Here is a tiny trained network, its code and every weight. The questions are about switching its units off for an input and a target symbol, where a switched-off unit gives its printed mean instead of its output.

import numpy as np


def w(rows, s, z=0):
    codes = np.array(rows[::2]) - 128.0
    scale = np.full(codes.shape[1], s)
    scale[-1] = z or s
    return codes * scale


def norm(h):
    return h / np.sqrt((h * h).mean(-1, keepdims=True) + 1e-5)


def f(y):
    return np.maximum(y, 0)


def softmax(a):
    e = np.exp(a - a.max(-1, keepdims=True))
    return e / e.sum(-1, keepdims=True)


def log_softmax(a):
    a = a - a.max(-1, keepdims=True)
    return a - np.log(np.exp(a).sum(-1, keepdims=True))


def net(x, mask):
    ids = ['αβδεηθλξπτψω'.index(c) for c in x.split()]
    T = len(ids)
    res = E[ids] + P[:T]
    u = 0
    for l in range(3):
        q, k, v = (norm(res) @ M[l].T for M in (Q, K, V))
        z = softmax(np.where(np.tri(T) > 0, q @ k.T / 2**0.5, -1e9)) @ v
        res = res + np.where(mask[u], z, O[l][:, -1]) @ O[l][:, :-1]
        u += 1
        y = f(norm(res) @ A[l][:, :-1].T + A[l][:, -1])
        res = res + np.where(mask[u : u + 4], y, B[l][:, -1]) @ B[l][:, :-1]
        u += 4
    return log_softmax(norm(res)[-1] @ U[:, :-1].T + U[:, -1])


Q, K, V, O, A, B = {}, {}, {}, {}, {}, {}
E = w([
[250,127,69,138,94,47,40,67,198,172,138,97],'α',
[86,218,238,126,184,160,141,160,111,165,72,169],'β',
[235,156,101,42,106,67,188,134,10,29,155,131],'δ',
[91,32,163,174,91,83,123,143,83,90,109,107],'ε',
[178,44,190,139,119,115,142,45,165,182,129,164],'η',
[253,160,128,130,241,106,130,70,155,140,121,135],'θ',
[149,233,87,107,100,114,86,161,104,66,155,43],'λ',
[171,69,179,60,65,179,163,169,132,83,160,52],'ξ',
[167,134,88,68,153,200,54,108,179,36,83,139],'π',
[100,234,160,162,242,131,65,157,115,90,20,106],'τ',
[94,202,157,177,28,56,95,154,105,197,159,99],'ψ',
[164,74,144,43,111,148,75,155,167,159,111,228],'ω',
],0.017)
P = w([
[146,121,201,140,142,61,77,152,196,68,218,147],'0',
[154,121,159,182,162,154,27,139,125,91,220,164],'1',
[71,130,111,109,131,106,103,14,150,83,160,140],'2',
[132,115,162,75,120,36,127,155,193,98,126,124],'3',
[180,111,129,153,132,161,76,156,109,136,90,124],'4',
[101,106,125,68,116,46,149,115,194,112,78,107],'5',
[174,104,105,133,134,158,96,159,89,175,48,111],'6',
[92,92,90,53,107,32,178,128,193,143,34,88],'7',
[166,99,72,135,121,159,127,173,67,211,7,86],'8',
[100,111,79,72,93,48,191,150,182,168,25,89],'9',
],0.014)
Q[0] = w([
[2,132,96,101,168,84,157,85,199,82,204,149],'0.h0',
[98,133,95,229,132,244,86,90,22,128,234,185],'0.h0',
],0.011)
K[0] = w([
[148,139,193,159,135,226,1,69,17,136,222,141],'0.h0',
[143,144,200,160,139,82,108,158,205,45,208,162],'0.h0',
],0.0091)
V[0] = w([
[120,182,102,137,176,128,162,121,92,47,58,77],'0.h0',
[155,51,95,118,198,139,113,104,151,117,169,2],'0.h0',
],0.0058)
O[0] = w([
[43,63,71,169,151,122,94,149,162,118,187,65,2],'0.h0',
[211,116,113,166,100,153,144,126,254,58,76,148,182],'0.h0',
],0.0091,0.003)
A[0] = w([
[149,57,241,171,229,139,175,53,180,253,123,128,83],'0.n0',
[116,157,55,75,122,102,94,152,67,82,133,136,248],'0.n1',
[207,54,136,98,113,168,125,84,114,155,137,70,123],'0.n2',
[54,114,169,131,49,151,124,169,103,88,63,217,136],'0.n3',
],0.0057,0.0015)
B[0] = w([
[56,207,2,203,105,34,220,232,174,116,162,180,226],'0.n0',
[23,175,180,165,79,44,75,109,165,133,18,218,193],'0.n1',
[166,115,157,194,21,69,135,249,29,69,159,98,254],'0.n2',
[135,3,144,166,212,126,148,105,87,168,177,99,215],'0.n3',
],0.007,0.0043)
Q[1] = w([
[115,155,166,133,126,170,162,4,124,128,197,120],'1.h0',
[159,132,107,176,134,176,89,159,59,141,146,149],'1.h0',
],0.015)
K[1] = w([
[146,158,223,195,150,133,39,135,124,57,255,211],'1.h0',
[104,131,242,40,167,2,152,152,244,114,149,87],'1.h0',
],0.0077)
V[1] = w([
[179,91,143,227,231,139,60,33,116,198,83,100],'1.h0',
[122,56,117,156,209,92,255,160,67,47,136,170],'1.h0',
],0.0048)
O[1] = w([
[246,53,189,144,180,133,148,93,64,151,148,32,3],'1.h0',
[195,162,81,22,54,192,15,2,92,142,181,81,165],'1.h0',
],0.0087,0.0029)
A[1] = w([
[116,130,147,48,147,69,124,163,172,152,159,89,131],'1.n0',
[142,212,131,179,187,121,100,144,123,163,115,78,47],'1.n1',
[66,187,156,123,248,253,125,97,168,175,79,114,248],'1.n2',
[124,117,117,217,58,86,155,69,120,138,143,162,169],'1.n3',
],0.006,0.0019)
B[1] = w([
[138,128,128,105,107,144,54,78,58,187,128,118,252],'1.n0',
[180,163,115,176,120,32,88,140,47,132,157,71,197],'1.n1',
[129,76,254,114,68,102,153,174,188,113,118,61,195],'1.n2',
[121,106,231,157,77,115,37,131,114,71,108,114,215],'1.n3',
],0.0088,0.0032)
Q[2] = w([
[144,161,106,194,137,206,87,207,75,146,133,145],'2.h0',
[183,102,104,67,121,33,59,255,133,147,59,111],'2.h0',
],0.0092)
K[2] = w([
[131,123,151,31,129,14,139,151,201,139,165,100],'2.h0',
[101,102,45,133,88,147,192,107,111,196,2,72],'2.h0',
],0.007)
V[2] = w([
[125,121,207,181,2,71,126,124,148,167,132,81],'2.h0',
[101,77,150,97,107,189,125,151,113,124,60,91],'2.h0',
],0.007)
O[2] = w([
[107,121,116,159,176,247,199,73,134,164,174,108,253],'2.h0',
[169,182,228,151,159,159,48,121,139,23,250,223,129],'2.h0',
],0.012,0.0068)
A[2] = w([
[165,47,170,146,139,197,173,171,98,134,97,151,166],'2.n0',
[118,253,142,130,165,155,137,106,126,92,84,40,1],'2.n1',
[154,159,113,113,65,159,194,56,94,149,121,155,68],'2.n2',
[72,174,191,110,138,153,96,135,92,44,155,118,95],'2.n3',
],0.0068,0.005)
B[2] = w([
[134,162,85,85,170,95,128,89,113,116,117,122,254],'2.n0',
[168,55,40,57,109,109,100,249,156,144,177,176,157],'2.n1',
[103,54,183,127,145,157,103,199,91,144,109,238,166],'2.n2',
[99,173,154,103,123,77,116,90,144,98,182,148,179],'2.n3',
],0.012,0.0056)
U = w([
[215,82,102,146,54,89,86,94,163,188,55,37,44],'α',
[32,211,146,115,204,142,222,116,143,217,120,114,174],'β',
[161,196,182,104,96,16,127,112,51,151,92,175,119],'δ',
[94,31,119,204,224,86,86,97,84,111,183,76,143],'ε',
[46,30,97,208,86,71,191,202,171,152,131,174,75],'η',
[199,181,51,170,216,84,224,85,142,131,88,111,186],'θ',
[7,171,2,88,53,95,98,147,156,163,161,114,79],'λ',
[197,130,134,80,100,167,180,111,111,133,225,74,178],'ξ',
[103,221,114,152,122,179,122,74,234,76,87,157,213],'π',
[135,84,174,160,172,46,71,231,177,102,118,108,1],'τ',
[27,199,119,145,109,128,81,65,86,242,174,95,179],'ψ',
[138,24,131,88,152,183,113,166,157,244,89,203,163],'ω',
],0.0075,0.0028)

Each question gives the input, a string of symbols that net reads in full, and the target symbol t.
The units are the heads (2 rows each of Q, K, V and O) and the neurons (one row each of A and B). Each row of codes is followed by its name. A weight is (code - 128) times the scale printed after its matrix; where a second scale follows, it is the last column's (O, A, B and U).
mask holds one flag per unit, layer by layer, with each layer's heads first. A switched-off unit (its flag False) gives its mean, the last column of its rows in O or B, instead of its output. The means were averaged over made-up inputs and are rounded, as every weight is.
A unit's drop is (log p(t) with every unit on - log p(t) with that unit switched off) / (log p(t) with every unit on - log p(t) with every unit switched off).
The circuit of an input: a set's keep is (log p(t) with only the set's units on - log p(t) with every unit switched off) / (log p(t) with every unit on - log p(t) with every unit switched off). Starting from the 12 units with the biggest drops (on a tie, the unit counted first), units are removed one at a time, each time the one whose removal leaves the highest keep (on an exact tie, the one counted first), for as long as the keep stays at least 0.8.
circuit, biggest first: the units of the circuit, biggest drop first
unit that matters most: the unit with the biggest drop
top k neurons: the k neurons with the biggest drops, biggest first
k most important neurons of layer l: the k neurons of layer l with the biggest drops, biggest first
input θ π τ ξ δ ω, target λ: circuit, biggest first : (1.h0)
input ω τ θ ε α ω θ, target δ: circuit, biggest first : (0.h0, 1.n1)
input θ η α ξ ω ε ω ξ θ, target π: circuit, biggest first : (1.h0, 2.h0)
input τ τ π ξ θ π η ξ, target ω: circuit, biggest first : (2.n2, 0.h0, 2.h0)
input ε ξ τ α α η, target θ: circuit, biggest first : (1.h0, 2.n0)
input ω ξ δ θ β ω λ ω ψ ε, target ε: top 3 neurons : (0.n3, 0.n0, 1.n3)
input ω η δ ξ π ω ξ ω ω ξ, target δ: circuit, biggest first : (0.h0, 2.h0, 2.n3)
input η η ξ α, target π: 2 most important neurons of layer 1 : (1.n3, 1.n1)
input ω η ω δ ξ ω λ, target δ: top 3 neurons : (0.n0, 1.n1, 0.n1)
input β ω ξ π ξ ω ω π τ ξ, target ε: circuit, biggest first : (0.h0, 1.h0)
input η θ ω ω ω α η ω π, target δ: circuit, biggest first : (2.h0, 0.h0, 1.n3, 1.n2)
input θ ω ω τ ψ ξ π ω ω α, target δ: circuit, biggest first : (2.h0, 0.h0)
input ξ ω θ τ θ, target ε: top 2 neurons : (0.n2, 1.n2)
input λ τ β ω θ β η, target ψ: circuit, biggest first : (0.h0)
input ω θ ξ ξ, target π: 2 most important neurons of layer 0 : (0.n3, 0.n2)
input τ ω ε β τ α ξ π θ ω, target α: circuit, biggest first : (0.h0, 1.h0)
input ω ξ β θ τ, target α: circuit, biggest first : (2.h0, 1.h0)
input η ω ψ η β, target ω: circuit, biggest first : (0.h0, 2.h0, 2.n2, 2.n1)
input θ ξ α ω ω λ τ, target τ: circuit, biggest first : (1.n2, 2.n1)
input η λ ω ω β ω ω η λ, target ω: unit that matters most : 2.n2
input ω ω τ ω, target ε: top 2 neurons : (1.n2, 0.n0)
input ω ω ξ ω θ β, target α: top 2 neurons : (1.n2, 0.n2)
input ξ α θ α ω π β ω τ ψ, target ψ: top 3 neurons : (1.n2, 1.n0, 0.n3)
input ψ π θ τ θ, target ε: top 4 neurons : (0.n2, 1.n2, 1.n3, 2.n0)
input ξ ω ω ω π ω ξ α ξ, target θ: top 2 neurons : (2.n0, 0.n2)
input δ δ α η η, target η: 3 most important neurons of layer 0 : (0.n0, 0.n2, 0.n3)
input α θ ξ α π, target θ: unit that matters most : 1.h0
input ω λ ω ε ξ θ θ, target α: top 2 neurons : (2.n0, 0.n2)
